Here is a tiny trained network, its code and every weight. The questions are about switching its units off for an input and a class, where a switched-off unit gives its printed mean instead of its output.

import numpy as np


def w(rows, s, z=0):
    codes = np.array(rows[::2]) - 128.0
    scale = np.full(codes.shape[1], s)
    scale[-1] = z or s
    return codes * scale


def f(y):
    return y / 2 * (1 + np.tanh(0.7978845608 * (y + 0.044715 * y**3)))


def log_softmax(a):
    a = a - a.max(-1, keepdims=True)
    return a - np.log(np.exp(a).sum(-1, keepdims=True))


def net(x, mask):
    res = np.array(x, float).reshape(1, 6) / 4 @ E
    y = f(res @ A[0][:, :-1].T + A[0][:, -1])
    res = res + np.where(mask, y, B[0][:, -1]) @ B[0][:, :-1]
    return log_softmax(res[-1] @ U[:, :-1].T + U[:, -1])


A, B = {}, {}
E = w([
[149,217,121,93,28,129,177,179,159,193],'x0',
[131,60,149,2,110,125,173,100,77,233],'x1',
[58,113,91,103,125,106,125,135,140,155],'x2',
[68,84,4,59,139,180,105,95,152,187],'x3',
[219,102,128,198,103,151,147,203,209,67],'x4',
[76,108,146,135,167,115,124,139,38,105],'x5',
],0.0083)
A[0] = w([
[86,146,2,39,111,148,160,80,138,176,180],'N0',
[143,118,182,109,129,96,141,125,74,146,119],'N1',
[93,179,85,108,97,145,121,140,152,174,203],'N2',
[169,80,88,131,154,134,123,167,164,82,183],'N3',
[185,141,109,127,73,147,129,182,192,97,163],'N4',
[153,191,139,173,23,113,154,165,210,95,138],'N5',
[178,225,147,168,74,116,146,144,124,117,203],'N6',
[181,84,190,108,73,119,161,115,87,113,157],'N7',
[137,141,209,113,139,94,125,96,54,97,193],'N8',
[111,88,54,100,130,111,65,98,134,175,182],'N9',
[184,184,79,142,122,125,126,186,187,144,253],'N10',
[65,106,143,128,200,74,64,92,78,103,225],'N11',
[162,68,68,105,135,149,150,156,190,133,184],'N12',
[75,69,98,174,214,103,86,165,130,106,209],'N13',
],0.0084,0.0042)
B[0] = w([
[83,168,63,92,70,198,87,56,123,253,253],'N0',
[128,139,156,95,119,106,130,135,109,151,159],'N1',
[74,130,111,86,105,116,133,55,163,150,192],'N2',
[157,89,118,154,120,153,109,156,129,99,174],'N3',
[140,128,127,171,81,94,42,201,225,79,196],'N4',
[80,195,188,125,116,85,82,174,209,55,219],'N5',
[70,166,194,106,200,55,108,126,160,131,205],'N6',
[172,146,141,97,111,128,157,165,129,163,170],'N7',
[158,123,211,102,158,63,195,125,51,146,193],'N8',
[117,148,60,118,115,178,97,113,94,129,205],'N9',
[103,190,107,147,75,116,49,156,214,152,208],'N10',
[65,69,117,160,191,126,184,82,59,111,223],'N11',
[188,115,81,149,98,200,88,175,187,191,181],'N12',
[101,59,76,193,122,139,155,105,131,72,200],'N13',
],0.0076,0.012)
U = w([
[48,47,91,206,203,127,179,88,26,46,2],'0',
[181,109,241,39,152,72,211,143,13,185,210],'1',
[252,44,70,159,65,201,98,224,185,132,20],'2',
[69,136,19,67,68,212,94,29,111,254,167],'3',
[96,209,176,130,114,49,87,192,238,98,173],'4',
],0.0062,0.00061)

Each question gives the input, the list of numbers given to net, and the class t.
The units are the neurons (one row each of A and B). Each row of codes is followed by its name. A weight is (code - 128) times the scale printed after its matrix; where a second scale follows, it is the last column's (A, B and U).
mask holds one flag per neuron, in row order. A switched-off neuron (its flag False) gives its mean, the last column of its row in B, instead of its output. The means were averaged over made-up inputs and are rounded, as every weight is.
A unit's drop is (log p(t) with every unit on - log p(t) with that unit switched off) / (log p(t) with every unit on - log p(t) with every unit switched off).
The circuit of an input: a set's keep is (log p(t) with only the set's units on - log p(t) with every unit switched off) / (log p(t) with every unit on - log p(t) with every unit switched off). Starting from the 12 units with the biggest drops (on a tie, the unit counted first), units are removed one at a time, each time the one whose removal leaves the highest keep (on an exact tie, the one counted first), for as long as the keep stays at least 0.8.
circuit, biggest first: the units of the circuit, biggest drop first
top k neurons: the k neurons with the biggest drops, biggest first
drop of u: that unit's drop, to one decimal
input [-5,2,-8,3,-7,3], class 0: circuit, biggest first	N11
input [-1,-7,-6,5,-8,1], class 0: circuit, biggest first	N11, N10
input [-5,1,5,-6,-5,1], class 0: top 2 neurons	N11, N13
input [-6,-6,0,6,0,-4], class 0: top 3 neurons	N13, N0, N11
input [3,0,-8,3,-6,8], class 1: top 2 neurons	N8, N10
input [-3,5,-8,-8,4,-3], class 1: top 3 neurons	N8, N7, N10
input [4,2,8,-3,-1,5], class 1: top 2 neurons	N10, N0
input [-6,2,-2,1,0,-1], class 0: drop of N0	0.1
input [-6,-5,-1,1,5,-4], class 2: drop of N13	0.2
input [-5,1,8,1,-8,7], class 0: drop of N11	1.1
